Below are the code and all the weights of a small trained network. Each question names an input and a class and asks about switching units off, where a switched-off unit gives its printed mean instead of its output.

import numpy as np


def w(rows, s, z=0):
    codes = np.array(rows[::2]) - 128.0
    scale = np.full(codes.shape[1], s)
    scale[-1] = z or s
    return codes * scale


def norm(h):
    return h / np.sqrt((h * h).mean(-1, keepdims=True) + 1e-5)


def f(y):
    return y / 2 * (1 + np.tanh(0.7978845608 * (y + 0.044715 * y**3)))


def log_softmax(a):
    a = a - a.max(-1, keepdims=True)
    return a - np.log(np.exp(a).sum(-1, keepdims=True))


def net(x, mask):
    res = np.array(x, float).reshape(1, 6) / 4 @ E
    u = 0
    for l in range(3):
        y = f(norm(res) @ A[l][:, :-1].T + A[l][:, -1])
        res = res + np.where(mask[u : u + 5], y, B[l][:, -1]) @ B[l][:, :-1]
        u += 5
    return log_softmax(norm(res)[-1] @ U[:, :-1].T + U[:, -1])


A, B = {}, {}
E = w([
[228,167,68,81,106,97,106,116],'x0',
[120,131,114,148,151,120,118,137],'x1',
[127,132,101,105,233,230,182,6],'x2',
[150,28,12,135,134,121,246,217],'x3',
[120,126,123,124,131,139,120,136],'x4',
[135,145,177,59,193,91,181,172],'x5',
],0.0022)
A[0] = w([
[183,103,91,149,137,152,89,95,39],'0.n0',
[229,125,32,58,172,96,61,112,3],'0.n1',
[143,145,133,40,167,96,124,116,117],'0.n2',
[176,101,80,236,28,191,86,82,63],'0.n3',
[253,148,57,43,138,106,45,121,12],'0.n4',
],0.004,0.0038)
B[0] = w([
[180,71,121,91,179,111,150,53,33],'0.n0',
[61,153,105,152,53,141,255,123,159],'0.n1',
[122,117,127,89,201,85,102,168,213],'0.n2',
[52,114,66,21,194,62,69,100,254],'0.n3',
[60,226,142,183,38,76,218,99,213],'0.n4',
],0.0059,0.00077)
A[1] = w([
[182,173,84,89,166,192,158,31,70],'1.n0',
[158,229,184,133,149,97,90,62,14],'1.n1',
[196,162,129,101,167,219,203,40,5],'1.n2',
[184,51,107,134,127,62,138,168,30],'1.n3',
[2,60,148,179,145,130,169,168,64],'1.n4',
],0.0043,0.0017)
B[1] = w([
[72,35,182,221,123,68,111,195,251],'1.n0',
[204,155,122,129,126,255,121,102,239],'1.n1',
[69,58,188,230,105,67,142,227,223],'1.n2',
[172,152,132,129,107,184,94,78,142],'1.n3',
[144,202,150,130,103,176,125,53,222],'1.n4',
],0.0046,0.0013)
A[2] = w([
[2,194,173,138,113,178,186,89,176],'2.n0',
[135,187,201,7,243,51,204,204,1],'2.n1',
[196,169,132,116,9,29,40,221,34],'2.n2',
[186,41,21,127,136,167,216,176,119],'2.n3',
[147,171,181,172,133,92,72,79,170],'2.n4',
],0.0042,0.0029)
B[2] = w([
[151,180,34,92,22,33,218,165,254],'2.n0',
[35,96,30,92,117,91,25,1,174],'2.n1',
[66,53,148,191,198,143,204,121,219],'2.n2',
[192,221,205,87,112,170,53,97,207],'2.n3',
[216,108,98,97,137,154,182,159,214],'2.n4',
],0.0057,0.0025)
U = w([
[37,6,227,237,236,71,177,232,251],'0',
[102,231,58,98,18,23,252,140,69],'1',
[244,223,231,73,144,237,15,127,70],'2',
[8,100,37,15,227,17,2,24,126],'3',
],0.007,0.0015)

Each question gives the input, the list of numbers given to net, and the class t.
The units are the neurons (one row each of A and B). Each row of codes is followed by its name. A weight is (code - 128) times the scale printed after its matrix; where a second scale follows, it is the last column's (A, B and U).
mask holds one flag per neuron, layer by layer. A switched-off neuron (its flag False) gives its mean, the last column of its row in B, instead of its output. The means were averaged over made-up inputs and are rounded, as every weight is.
A unit's drop is (log p(t) with every unit on - log p(t) with that unit switched off) / (log p(t) with every unit on - log p(t) with every unit switched off).
The circuit of an input: a set's keep is (log p(t) with only the set's units on - log p(t) with every unit switched off) / (log p(t) with every unit on - log p(t) with every unit switched off). Starting from the 12 units with the biggest drops (on a tie, the unit counted first), units are removed one at a time, each time the one whose removal leaves the highest keep (on an exact tie, the one counted first), for as long as the keep stays at least 0.8.
units of the circuit, in order: the units of the circuit, biggest drop first
top k neurons: the k neurons with the biggest drops, biggest first
top k neurons in layer l: the k neurons of layer l with the biggest drops, biggest first
drop when u is switched off: that unit's drop, to one decimal
input [-7,-3,-1,4,-7,5], class 1: units of the circuit, in order : 1.n4
input [-7,-4,-2,-5,-5,3], class 1: top 2 neurons in layer 2 : 2.n0, 2.n3
input [-5,-8,3,6,-6,2], class 2: top 2 neurons : 2.n3, 0.n4
input [-1,2,8,-3,-1,-7], class 0: top 3 neurons : 1.n0, 1.n2, 2.n1
input [0,-2,-7,0,-5,6], class 0: top 2 neurons : 2.n2, 0.n3
input [4,1,-2,2,8,6], class 3: top 2 neurons : 2.n1, 0.n2
input [-5,-4,-3,-2,5,5], class 1: top 3 neurons : 2.n0, 1.n4, 0.n3
input [5,-5,8,8,-8,7], class 0: top 3 neurons : 1.n2, 1.n0, 0.n3
input [-8,-3,-1,-6,-8,-2], class 1: top 2 neurons : 2.n0, 2.n3
input [7,0,8,-6,6,-5], class 0: top 3 neurons : 1.n0, 1.n2, 0.n0
input [-7,-7,0,-6,-6,8], class 3: top 2 neurons : 2.n1, 0.n4
input [-8,7,4,6,-5,2], class 1: units of the circuit, in order : 1.n4, 2.n0
input [4,8,-1,7,-5,8], class 3: top 3 neurons : 2.n1, 1.n1, 0.n2
input [2,3,0,-1,7,-8], class 3: units of the circuit, in order : 0.n3
input [8,-4,4,-5,4,7], class 1: top 4 neurons : 0.n4, 0.n1, 0.n3, 2.n0
input [-1,4,-4,-6,6,7], class 3: top 2 neurons in layer 2 : 2.n1, 2.n3
input [3,-8,7,8,-7,8], class 2: top 2 neurons in layer 2 : 2.n3, 2.n2
input [6,1,4,7,-6,2], class 2: top 3 neurons in layer 2 : 2.n3, 2.n0, 2.n2
input [-5,-8,-6,-5,-3,-4], class 0: top 2 neurons in layer 0 : 0.n4, 0.n1
input [1,4,-1,-3,-6,1], class 2: units of the circuit, in order : 1.n1
input [-5,-3,-4,-4,-2,6], class 3: top 2 neurons in layer 0 : 0.n4, 0.n1
input [-8,6,0,-3,8,-5], class 1: drop when 2.n0 is switched off : 0.4
